Below is a small trained network, with its code and all its weights. Each question gives an input and a class and asks what happens when units are switched off, that is, made to give their printed mean instead of their output.

import numpy as np


def w(rows, s, z=0):
    codes = np.array(rows[::2]) - 128.0
    scale = np.full(codes.shape[1], s)
    scale[-1] = z or s
    return codes * scale


def f(y):
    return np.maximum(y, 0)


def log_softmax(a):
    a = a - a.max(-1, keepdims=True)
    return a - np.log(np.exp(a).sum(-1, keepdims=True))


def net(x, mask):
    res = np.array(x, float).reshape(1, 8) / 4 @ E
    y = f(res @ A[0][:, :-1].T + A[0][:, -1])
    res = res + np.where(mask, y, B[0][:, -1]) @ B[0][:, :-1]
    return log_softmax(res[-1] @ U[:, :-1].T + U[:, -1])


A, B = {}, {}
E = w([
[47,93,66,173,200,250],'x0',
[67,153,23,102,16,109],'x1',
[157,175,118,142,125,159],'x2',
[153,77,177,154,58,202],'x3',
[128,129,129,129,128,128],'x4',
[148,156,119,134,127,149],'x5',
[222,53,3,168,139,95],'x6',
[118,106,129,109,130,120],'x7',
],0.0076)
A[0] = w([
[62,147,92,108,211,155,102],'N1',
[67,86,85,152,189,162,32],'N2',
[136,161,90,161,64,114,164],'N3',
[134,106,192,138,207,140,3],'N4',
[176,65,203,160,180,139,192],'N5',
[49,141,96,168,184,205,100],'N6',
[109,194,87,158,199,121,142],'N7',
[159,100,170,158,254,133,36],'N8',
[173,116,155,71,88,69,66],'N9',
[145,171,127,114,55,64,130],'N10',
[195,75,76,87,122,104,46],'N11',
[80,47,141,128,140,86,233],'N12',
[103,177,111,59,153,57,189],'N13',
[195,163,155,113,77,57,39],'N14',
[82,144,55,129,76,123,46],'N15',
[42,174,203,132,123,146,33],'N16',
[146,170,93,151,200,46,191],'N17',
[201,85,71,157,161,140,69],'N18',
[62,128,80,106,10,119,119],'N19',
[155,110,70,174,118,115,35],'N20',
[151,40,75,128,130,119,139],'N21',
[171,84,171,154,51,177,249],'N22',
[61,162,55,73,52,137,65],'N23',
[191,129,174,86,55,126,90],'N24',
[124,86,109,138,127,211,165],'N25',
[145,90,126,193,53,147,116],'N26',
[202,186,187,133,115,32,101],'N27',
[47,112,186,85,117,122,48],'N28',
[234,122,196,85,202,102,146],'N29',
[197,182,81,197,124,107,184],'N30',
[160,173,123,42,156,64,108],'N31',
[139,149,60,69,148,111,43],'N32',
[109,230,218,63,78,139,113],'N33',
[122,158,70,54,107,133,103],'N34',
[191,65,112,120,123,149,128],'N35',
[175,74,75,233,121,69,31],'N36',
[147,151,17,124,159,72,138],'N37',
[62,120,91,184,158,175,52],'N38',
[35,213,154,81,117,169,77],'N39',
],0.0098,0.0063)
B[0] = w([
[112,89,62,102,75,160,190],'N1',
[160,20,129,139,83,115,183],'N2',
[102,151,171,153,137,94,196],'N3',
[183,145,129,175,104,113,169],'N4',
[106,205,142,169,120,93,244],'N5',
[150,31,122,111,119,135,215],'N6',
[54,146,44,134,146,186,185],'N7',
[141,144,157,224,104,75,200],'N8',
[173,57,87,148,95,177,186],'N9',
[102,79,90,136,92,165,210],'N10',
[197,113,146,100,161,88,183],'N11',
[31,169,95,81,169,151,218],'N12',
[74,137,65,129,171,163,221],'N13',
[173,75,112,127,22,155,193],'N14',
[171,151,151,185,79,109,176],'N15',
[210,148,168,89,153,104,192],'N16',
[83,145,75,95,182,195,223],'N17',
[174,120,203,94,164,105,202],'N18',
[141,232,154,226,105,82,225],'N19',
[187,122,117,92,165,72,166],'N20',
[144,172,189,88,132,61,218],'N21',
[3,172,5,86,199,237,254],'N22',
[150,140,153,202,93,66,201],'N23',
[106,57,76,145,102,175,189],'N24',
[95,69,99,136,130,157,212],'N25',
[123,192,68,86,176,150,187],'N26',
[120,23,108,147,68,161,228],'N27',
[194,160,186,107,146,93,174],'N28',
[97,155,143,211,129,133,238],'N29',
[113,126,153,41,135,104,213],'N30',
[129,97,63,125,120,201,194],'N31',
[166,159,142,135,143,178,154],'N32',
[185,146,166,49,126,140,242],'N33',
[139,131,108,172,151,119,169],'N34',
[128,190,138,79,156,101,195],'N35',
[202,131,159,119,187,109,202],'N36',
[95,164,151,109,142,109,224],'N37',
[199,17,96,131,54,140,181],'N38',
[189,143,161,72,179,91,208],'N39',
],0.0071,0.0088)
U = w([
[159,25,133,120,93,133,66],'0',
[211,151,180,27,170,88,62],'1',
[134,181,160,249,119,93,68],'2',
[87,141,134,89,143,132,254],'3',
[84,141,136,87,146,131,236],'4',
[69,167,102,77,157,165,63],'5',
],0.011,0.0093)

Each question gives the input, the list of numbers given to net, and the class t.
The units are the neurons (one row each of A and B). Each row of codes is followed by its name. A weight is (code - 128) times the scale printed after its matrix; where a second scale follows, it is the last column's (A, B and U).
mask holds one flag per neuron, in row order. A switched-off neuron (its flag False) gives its mean, the last column of its row in B, instead of its output. The means were averaged over made-up inputs and are rounded, as every weight is.
A unit's drop is (log p(t) with every unit on - log p(t) with that unit switched off) / (log p(t) with every unit on - log p(t) with every unit switched off).
The circuit of an input: a set's keep is (log p(t) with only the set's units on - log p(t) with every unit switched off) / (log p(t) with every unit on - log p(t) with every unit switched off). Starting from the 12 units with the biggest drops (on a tie, the unit counted first), units are removed one at a time, each time the one whose removal leaves the highest keep (on an exact tie, the one counted first), for as long as the keep stays at least 0.8.
units of the circuit, in order: the units of the circuit, biggest drop first
unit that matters most: the unit with the biggest drop
k most important neurons: the k neurons with the biggest drops, biggest first
drop when u is switched off: that unit's drop, to one decimal
input [7,-6,-6,-6,6,-4,3,4], class 0: units of the circuit, in order	[N2]
input [4,-5,1,-3,-5,7,-4,-3], class 2: units of the circuit, in order	[N8 N22]
input [-7,-1,6,-5,2,-3,-2,-3], class 0: units of the circuit, in order	[N27 N14]
input [0,-5,-1,-8,1,-7,-5,-7], class 5: units of the circuit, in order	[N17 N7]
input [7,-8,-3,-8,-5,-8,6,1], class 2: 4 most important neurons	[N8 N5 N22 N4]
input [8,1,4,-7,2,7,3,2], class 0: units of the circuit, in order	[N38 N2]
input [-1,-5,-3,-3,7,-8,4,3], class 2: units of the circuit, in order	[N8 N29]
input [-3,-6,3,-3,6,-6,-8,-5], class 1: 2 most important neurons	[N33 N16]
input [8,5,-5,8,-3,3,2,8], class 0: 4 most important neurons	[N38 N2 N6 N25]
input [6,0,-3,-6,8,3,1,5], class 0: units of the circuit, in order	[N2 N38]
input [-5,0,7,-5,2,2,-7,-4], class 1: 4 most important neurons	[N33 N39 N22 N16]
input [-3,7,0,1,7,4,6,4], class 2: 2 most important neurons	[N19 N23]
input [-6,0,-3,-8,7,5,-4,-5], class 5: 3 most important neurons	[N13 N17 N31]
input [5,6,5,-7,3,2,-7,3], class 1: unit that matters most	N39
input [-5,-7,3,8,5,3,-1,-7], class 5: 2 most important neurons	[N22 N19]
input [8,7,8,4,-5,6,-4,6], class 0: 2 most important neurons	[N6 N38]
input [5,-6,4,6,-4,6,4,1], class 2: 3 most important neurons	[N8 N5 N17]
input [-8,-3,8,8,0,-4,-1,-6], class 0: 3 most important neurons	[N27 N14 N24]
input [-6,4,0,-7,-7,-4,-7,5], class 1: 3 most important neurons	[N33 N39 N22]
input [3,1,5,8,8,-1,6,3], class 5: units of the circuit, in order	[N22]
input [-6,7,-1,0,8,-2,1,-3], class 2: 2 most important neurons	[N19 N23]
input [-5,3,-2,4,-8,0,-7,-3], class 1: drop when N33 is switched off	1.1
input [0,1,-7,5,8,5,8,-3], class 1: drop when N38 is switched off	0.0
input [-4,8,-2,-7,1,-3,-7,-7], class 2: drop when N30 is switched off	0.1
input [-4,3,-5,-5,-3,0,-7,4], class 1: drop when N16 is switched off	0.2
